Each row has a class, written after it.
.02  .03  .04  -.08  -.13  -.14  -.03  -.14  -.08  .09  .08  .04  -.12  -.27  -.03  .05  -.03  .10  -.07  -.08  .15  .00  -.05  .06  -.03  -.08  .07  .08  -.02  .13  .24  .01  -.01  -.13  .01  .31  -.02  -.05  -.02  -.02  -.17  -.14  -.04  .24  -.03  -.09  .16  -.01  -.13  -.02  -.10  -.16 -> j864
-.01  -.01  -.05  -.07  -.18  -.18  .00  -.17  -.19  .06  .05  .05  -.06  -.29  -.05  -.01  .03  .16  -.10  -.12  .19  -.13  -.07  -.05  -.02  -.10  -.03  .00  -.09  .22  .12  .08  .00  -.13  .06  .35  -.03  -.03  -.04  .07  -.22  -.08  -.08  .29  -.05  .00  .21  -.03  -.04  .02  -.17  -.18 -> j864
.30  -.05  .36  .03  .08  .03  .06  .18  -.09  .27  .01  .12  -.29  -.07  .16  -.18  .07  .12  -.12  -.09  .22  -.08  .03  .10  .05  -.22  .05  .38  .02  -.12  .36  .13  -.17  .06  .02  -.13  -.15  -.29  .20  -.10  .18  -.24  -.06  .11  .16  -.28  .12  -.14  -.18  -.29  .28  .01 -> j32
.15  .03  .15  -.07  .18  -.04  .16  .14  -.09  .14  -.08  .13  -.02  -.06  .20  -.02  .09  .00  -.07  .03  .20  -.12  -.06  .07  .03  .08  .13  .21  .12  -.19  .08  .11  -.01  .24  -.08  -.04  .25  -.20  .15  -.03  -.15  -.07  .06  -.06  .13  -.16  .05  .11  -.04  -.16  .23  .06 -> j432
.04  .14  .16  .03  -.01  -.17  .03  .03  -.15  -.05  -.08  .28  -.07  .07  .08  -.12  .08  .11  -.09  .01  .21  -.05  -.08  -.04  -.07  -.11  -.04  .15  .01  .01  .34  .14  -.05  .05  .02  .08  -.21  .02  .13  .08  -.03  -.07  .18  .41  .10  -.19  .24  .03  -.11  -.07  .08  -.08 -> j32
.01  .11  -.16  -.12  .11  -.04  .02  .02  -.08  .23  -.04  -.01  .04  .11  .02  .02  .01  .14  .13  -.01  .15  .02  .02  -.01  -.13  .14  .11  .05  .05  -.09  .12  -.05  -.11  .23  -.03  -.03  .03  -.21  .23  .03  -.03  -.01  .13  -.07  -.11  -.08  .21  -.18  .10  .23  .02  .06 -> j32
-.11  .05  -.21  -.17  -.12  -.21  .02  -.13  -.11  -.15  -.02  -.05  .19  -.41  .03  .18  .11  .02  .04  -.04  .14  -.07  -.08  .06  -.05  .23  .08  -.16  .19  .10  -.13  .08  .11  .06  -.08  .10  .47  .03  -.07  .12  -.50  .08  .08  -.16  -.11  .02  .08  .16  -.02  .07  -.12  -.16 -> j553
-.02  .08  -.09  -.18  -.17  -.27  .23  -.08  -.25  -.28  -.13  .13  .31  -.46  .02  .03  .03  .02  -.09  .14  .22  -.20  -.12  .14  -.03  .24  .03  -.03  -.09  .05  .25  .04  .17  -.07  .00  .47  .03  .23  -.18  .38  -.45  -.17  .14  .31  -.14  -.13  .11  .14  -.20  -.02  -.03  -.13 -> j553
.00  .04  .17  .04  -.09  -.01  -.03  -.02  .06  -.16  .02  .06  -.13  -.14  -.03  -.03  -.05  .08  -.12  -.13  .06  .27  .01  .03  -.03  -.15  -.08  -.09  -.10  .09  .42  -.01  -.10  -.18  .06  .18  -.33  .05  .06  -.11  .18  -.12  -.01  .28  .07  -.18  -.02  -.04  -.05  -.14  -.06  -.17 -> j32
.15  -.02  .26  .05  -.03  -.23  -.11  -.10  -.24  .27  -.10  .32  -.20  -.05  .20  .00  .15  .17  -.23  -.09  .31  -.36  -.16  .11  -.06  -.12  .09  .26  .06  .05  .26  .29  -.10  -.06  -.13  -.27  -.04  -.16  .06  -.10  -.20  .00  .12  .32  .28  -.31  .27  .13  -.21  -.11  .07  -.12 -> j32
.06  .03  .11  -.11  .19  -.18  -.09  -.01  -.02  .10  -.09  .19  -.08  .02  .12  .03  .17  -.07  -.13  .06  .16  -.24  -.17  .01  .02  .04  .09  .24  .20  -.07  -.16  .19  .05  .21  -.17  -.17  .23  -.09  .06  -.09  -.21  .08  .10  -.07  .24  -.01  -.03  .26  -.11  -.13  .12  .07 -> j432
.06  .00  .28  .09  .05  .01  -.16  -.02  -.01  .22  -.09  .02  -.04  .28  .16  .02  .00  .10  -.16  -.07  .08  .03  .01  .16  -.18  -.06  .13  .10  .00  -.10  .33  .07  -.21  -.07  -.10  -.34  -.19  -.17  .23  -.17  .23  .02  .09  .17  .29  -.32  .13  -.07  .08  .03  .06  .09 -> j32
-.02  -.03  -.16  .01  -.16  -.09  .11  -.09  -.18  .01  .05  .02  .04  -.19  .00  .00  .04  .01  .03  -.06  .05  -.19  -.01  -.07  .10  .00  -.15  -.03  -.10  .12  -.02  .07  .11  -.11  .12  .11  -.11  .16  -.17  .26  -.25  -.02  -.05  .11  -.24  .09  .18  -.02  -.24  .01  -.09  -.13 -> j864
-.04  .03  -.07  -.17  -.20  -.15  -.04  -.18  -.17  .17  .06  .06  -.11  -.42  -.01  .04  .05  .08  -.09  -.09  .14  -.12  -.05  .03  .01  -.02  -.01  .05  -.10  .12  .29  .07  .01  -.06  .01  .10  -.21  -.03  -.04  .11  -.30  -.10  -.01  .14  -.15  -.03  .20  .03  -.26  -.02  -.08  -.13 -> j864
.19  .02  .30  .06  .12  -.08  .07  .09  -.09  .08  -.15  .16  .04  .22  .18  -.01  .04  -.01  -.15  .14  .20  -.24  -.07  .12  -.02  .07  .18  .26  .14  -.20  .02  .06  .00  .03  -.13  -.06  .22  -.13  .10  -.06  .01  -.09  .08  .16  .27  -.28  .05  .12  .08  -.05  .20  .17 -> j432
.08  .00  .10  -.06  .11  -.06  .13  .10  -.11  .03  -.09  .13  .02  .10  .10  -.09  .08  .04  -.12  .01  .18  -.20  -.01  -.02  .02  .05  .04  .16  .01  -.06  -.02  .09  -.03  .21  .00  .14  .13  -.11  .16  -.01  .00  -.03  .03  .15  .07  -.08  .04  .07  .03  -.06  .13  .00 -> j432
-.04  .01  -.22  -.09  -.22  -.19  .00  -.19  -.30  .22  .06  -.01  .02  -.25  -.03  .03  .02  .19  -.01  -.21  .23  -.20  .01  -.06  -.07  .01  -.08  -.05  -.22  .22  .18  .10  -.07  -.09  .10  .18  -.16  -.04  -.01  .23  -.29  -.06  -.04  .31  -.33  -.03  .39  -.13  -.17  .19  -.26  -.23 -> j864
.04  -.02  -.09  .00  -.12  -.09  .02  -.10  -.16  .17  .07  .02  -.07  -.16  .00  .01  .03  .02  .04  -.04  .07  -.22  -.04  -.04  .04  -.07  -.07  .05  -.06  .10  .04  .07  .00  -.11  .12  .00  -.17  .04  -.06  .20  -.19  -.02  -.03  .14  -.15  .02  .25  -.10  -.26  .07  -.03  -.09 -> j864
.01  -.04  -.06  -.12  -.15  -.11  -.06  -.19  -.14  .24  .14  .06  -.12  -.24  -.04  .02  -.01  .10  -.07  -.12  .12  -.21  -.06  -.04  -.02  -.09  .01  .07  -.09  .19  .07  .05  -.03  -.08  .05  .21  -.10  -.08  -.04  .06  -.20  -.03  -.09  .18  -.13  .03  .19  -.03  -.15  .07  -.15  -.21 -> j864
.12  .01  .13  .02  .16  -.03  .01  .07  -.04  .18  -.07  .13  -.10  .29  .11  -.05  .05  -.14  -.05  .03  .08  -.30  -.06  -.09  .01  -.05  .09  .22  .17  -.07  -.19  .11  .00  .13  -.08  -.05  .18  -.20  .10  -.11  .03  .09  .02  .04  .18  -.05  .06  .05  .03  .00  .11  .11 -> j432
-.05  .03  -.02  -.10  -.14  -.24  .03  -.15  -.07  -.18  -.09  .00  .15  -.30  .08  .20  .05  -.03  -.11  .12  .11  -.14  -.15  .14  .00  .22  .14  -.04  .08  .11  -.04  .03  .20  -.13  -.14  .22  .32  .13  -.14  .08  -.39  .00  .08  .06  .06  -.06  .00  .21  -.02  .00  -.05  -.04 -> j553
.01  .02  -.15  -.12  -.13  -.09  .11  -.08  -.19  .08  .02  .07  .03  -.16  -.07  -.06  .02  .06  -.02  -.03  .14  -.18  .02  -.07  -.01  -.02  .02  .03  -.13  .12  .05  .06  .03  .03  .10  .25  -.14  .00  -.06  .21  -.22  -.05  -.03  .22  -.23  .06  .19  -.09  -.16  .10  -.08  -.11 -> j864
-.03  -.01  -.08  .02  -.18  -.15  -.03  -.16  -.01  -.09  .07  .05  -.17  -.31  -.05  .11  .01  .01  .01  .02  .04  -.06  -.10  .00  .10  -.04  .03  -.05  .08  .20  -.06  .01  .19  -.21  -.08  .19  .13  .05  -.17  .05  -.25  -.07  -.09  .07  .02  .06  .04  .10  -.17  -.07  -.02  -.18 -> j553
.11  .20  -.05  .34  .03  .05  .02  .15  -.06  .17  -.05  .09  -.07  .26  .05  .06  -.07  .05  .44  .15  .08  .07  .03  .06  -.02  .01  -.08  .06  .18  -.20  .25  .00  .05  -.17  -.02  -.63  -.20  .07  .04  .27  .09  .00  .32  -.12  .00  -.15  .32  -.26  -.17  .17  .10  .09 -> j32
-.05  -.09  -.11  -.13  -.18  -.11  -.03  -.18  -.12  .10  .10  -.01  -.05  -.35  -.05  .00  .01  .06  -.08  -.11  .07  -.18  -.03  -.03  .00  -.04  -.03  -.01  -.01  .17  .01  .06  .04  -.05  .06  .23  -.03  -.02  -.15  .08  -.27  -.04  -.10  .10  -.15  .07  .08  .04  -.14  -.03  -.16  -.14 -> j864
.02  .05  -.21  -.19  .01  -.16  .24  .03  -.19  .00  -.10  .02  .24  -.24  .06  .10  .10  -.04  .07  .16  .22  -.34  -.10  .06  .02  .34  .14  .05  .14  -.04  -.26  .00  .27  .19  -.16  .37  .52  -.03  -.03  .27  -.48  -.01  .07  -.10  -.14  .08  .11  .15  -.02  .05  .07  .03 -> j553
.03  -.07  -.01  -.06  -.25  -.17  -.01  -.20  -.15  .11  .08  .01  -.06  -.34  -.05  -.02  -.02  .14  -.13  -.08  .15  -.22  -.05  .04  .01  -.10  .01  .04  -.11  .21  .17  .03  .00  -.24  .06  .31  -.11  .01  -.11  .05  -.26  -.12  -.11  .32  -.08  -.03  .15  -.01  -.20  .03  -.14  -.17 -> j864
-.07  .03  -.04  -.12  -.11  -.24  .11  -.17  -.11  .05  -.10  .06  .17  .00  -.02  .12  -.01  .02  -.15  .22  .16  -.25  -.15  .04  -.12  .18  .18  .02  -.02  .05  -.05  -.04  .11  -.06  -.08  .54  .14  .07  .01  .12  -.24  -.06  .06  .36  .03  -.03  .12  .08  .13  .21  -.12  .03 -> j553
.02  .00  -.10  -.10  -.18  -.12  -.01  -.11  -.10  .06  .10  -.02  -.11  -.41  -.03  .03  -.01  .07  -.03  -.12  .09  -.03  -.02  .05  .01  -.01  -.02  -.02  -.04  .14  .14  .05  .05  -.05  .02  .13  -.03  -.04  -.09  .00  -.25  -.12  -.12  .03  -.14  .02  .10  .00  -.21  -.03  -.07  -.16 -> j864
-.11  .16  -.14  -.13  -.15  -.21  -.11  -.22  -.05  -.09  .04  .11  -.12  -.49  -.04  .20  .04  .06  .05  -.03  .16  .13  -.12  .10  -.04  .10  .07  -.13  .15  .24  .18  .05  .15  -.11  -.18  .14  .21  .03  -.11  .00  -.41  -.03  .12  -.01  -.02  -.04  .10  .16  -.19  .03  -.18  -.22 -> j553
-.01  -.04  -.07  -.11  -.18  -.15  -.05  -.20  -.20  .28  .09  -.02  -.10  -.24  .00  .03  .01  .13  -.11  -.13  .14  -.26  -.03  -.01  -.03  -.04  .02  .01  -.15  .19  .10  .07  -.03  -.09  .07  .18  -.06  -.10  -.03  -.04  -.28  .00  -.12  .23  -.15  .00  .22  -.02  -.19  .09  -.18  -.13 -> j864
-.08  .09  .02  .03  -.08  -.24  -.15  -.15  .03  -.22  -.01  .24  -.27  -.15  -.01  .12  .06  -.03  -.03  .04  .05  .05  -.19  -.08  .03  -.04  .02  -.02  .32  .19  .02  .11  .16  -.15  -.12  .05  .14  .17  -.18  -.07  -.23  .04  .09  .12  .21  .01  .03  .20  -.18  -.08  -.06  -.19 -> j553
-.03  -.01  -.11  -.10  -.18  -.21  .09  -.18  -.18  .14  -.03  -.02  .16  -.08  -.03  .05  -.05  .10  -.06  .03  .19  -.21  -.06  .02  -.04  .11  .13  -.04  -.12  .12  .05  -.06  .07  -.13  .00  .47  .00  .00  .10  .16  -.23  -.08  .02  .42  -.12  -.04  .23  -.12  .09  .21  -.18  -.05 -> j553
